Below is a small trained network, with its code and all its weights. Each question gives an input and a class and asks what happens when units are switched off, that is, made to give their printed mean instead of their output.

import numpy as np


def w(rows, s, z=0):
    codes = np.array(rows[::2]) - 128.0
    scale = np.full(codes.shape[1], s)
    scale[-1] = z or s
    return codes * scale


def norm(h):
    return h / np.sqrt((h * h).mean(-1, keepdims=True) + 1e-5)


def f(y):
    return y / 2 * (1 + np.tanh(0.7978845608 * (y + 0.044715 * y**3)))


def log_softmax(a):
    a = a - a.max(-1, keepdims=True)
    return a - np.log(np.exp(a).sum(-1, keepdims=True))


def net(x, mask):
    res = np.array(x, float).reshape(1, 8) / 4 @ E
    u = 0
    for l in range(3):
        y = f(norm(res) @ A[l][:, :-1].T + A[l][:, -1])
        res = res + np.where(mask[u : u + 3], y, B[l][:, -1]) @ B[l][:, :-1]
        u += 3
    return log_softmax(norm(res)[-1] @ U[:, :-1].T + U[:, -1])


A, B = {}, {}
E = w([
[78,160,246,107],'x0',
[76,130,50,62],'x1',
[45,89,179,111],'x2',
[51,144,80,129],'x3',
[94,115,196,253],'x4',
[123,224,9,89],'x5',
[207,78,192,85],'x6',
[136,31,143,156],'x7',
],0.0042)
A[0] = w([
[210,91,124,255,210],'L0N1',
[57,85,113,156,64],'L0N2',
[52,166,149,188,3],'L0N3',
],0.015,0.0025)
B[0] = w([
[250,37,184,168,255],'L0N1',
[26,111,127,86,162],'L0N2',
[68,75,103,214,171],'L0N3',
],0.012,0.0086)
A[1] = w([
[128,113,199,66,253],'L1N1',
[156,65,73,81,97],'L1N2',
[128,49,84,10,60],'L1N3',
],0.012,0.0017)
B[1] = w([
[123,169,252,167,248],'L1N1',
[188,107,119,150,227],'L1N2',
[187,1,105,188,253],'L1N3',
],0.0088,0.0032)
A[2] = w([
[98,203,108,159,2],'L2N1',
[142,149,114,250,69],'L2N2',
[111,165,150,191,138],'L2N3',
],0.015,0.00085)
B[2] = w([
[138,87,169,12,160],'L2N1',
[158,66,122,49,253],'L2N2',
[117,124,209,139,172],'L2N3',
],0.012,0.0043)
U = w([
[85,211,69,41,103],'0',
[150,221,97,129,2],'1',
[181,126,17,98,89],'2',
[117,211,236,139,71],'3',
[3,61,153,144,144],'4',
[225,37,195,142,201],'5',
],0.011,0.0077)

Each question gives the input, the list of numbers given to net, and the class t.
The units are the neurons (one row each of A and B). Each row of codes is followed by its name. A weight is (code - 128) times the scale printed after its matrix; where a second scale follows, it is the last column's (A, B and U).
mask holds one flag per neuron, layer by layer. A switched-off neuron (its flag False) gives its mean, the last column of its row in B, instead of its output. The means were averaged over made-up inputs and are rounded, as every weight is.
A unit's drop is (log p(t) with every unit on - log p(t) with that unit switched off) / (log p(t) with every unit on - log p(t) with every unit switched off).
The circuit of an input: a set's keep is (log p(t) with only the set's units on - log p(t) with every unit switched off) / (log p(t) with every unit on - log p(t) with every unit switched off). Starting from all 9 units, units are removed one at a time, each time the one whose removal leaves the highest keep (on an exact tie, the one counted first), for as long as the keep stays at least 0.8.
circuit, biggest first: the units of the circuit, biggest drop first
unit that matters most: the unit with the biggest drop
top k neurons: the k neurons with the biggest drops, biggest first
drop when u is switched off: that unit's drop, to one decimal
input [2,0,-1,3,6,-1,0,-8], class 4: circuit, biggest first	(L0N1)
input [4,0,0,-3,-2,8,-3,8], class 2: top 2 neurons	(L0N1; L1N1)
input [6,-1,-1,-5,-3,3,6,1], class 3: circuit, biggest first	(L0N1; L1N1)
input [8,-8,3,-3,-5,-8,3,-5], class 3: circuit, biggest first	(L0N1; L1N3; L1N1)
input [7,-8,3,0,-3,-6,-2,-6], class 3: top 2 neurons	(L0N1; L1N3)
input [6,7,8,-2,-1,1,4,0], class 3: circuit, biggest first	(L1N1; L0N1)
input [4,5,-2,6,1,0,5,-3], class 4: top 2 neurons	(L0N1; L1N2)
input [6,-3,8,-1,-2,4,4,7], class 3: top 2 neurons	(L1N1; L0N1)
input [-8,1,-1,-1,-6,-3,-6,1], class 2: top 3 neurons	(L0N1; L1N1; L2N3)
input [-1,-5,5,8,2,0,0,7], class 4: top 2 neurons	(L0N2; L0N3)
input [3,-5,-3,8,-1,-6,-8,4], class 4: top 2 neurons	(L0N2; L0N3)
input [8,-2,5,5,-8,-1,-1,1], class 3: top 2 neurons	(L1N1; L0N1)
input [-1,3,-1,4,-6,1,0,-6], class 2: top 2 neurons	(L0N1; L1N3)
input [2,-4,-4,5,5,3,-7,0], class 4: unit that matters most	L0N3
input [2,-2,2,-2,-4,-2,-8,8], class 4: top 2 neurons	(L0N2; L0N1)
input [7,5,1,-5,-3,-5,3,-6], class 3: top 2 neurons	(L0N1; L1N1)
input [5,-7,1,3,-5,2,1,2], class 3: drop when L0N1 is switched off	0.5
input [-5,2,-3,-6,-5,-4,-5,-5], class 2: drop when L0N1 is switched off	0.6
input [2,5,-5,0,-4,4,-8,8], class 2: drop when L0N1 is switched off	0.7
input [6,1,-2,8,-6,3,-3,-8], class 0: unit that matters most	L0N1
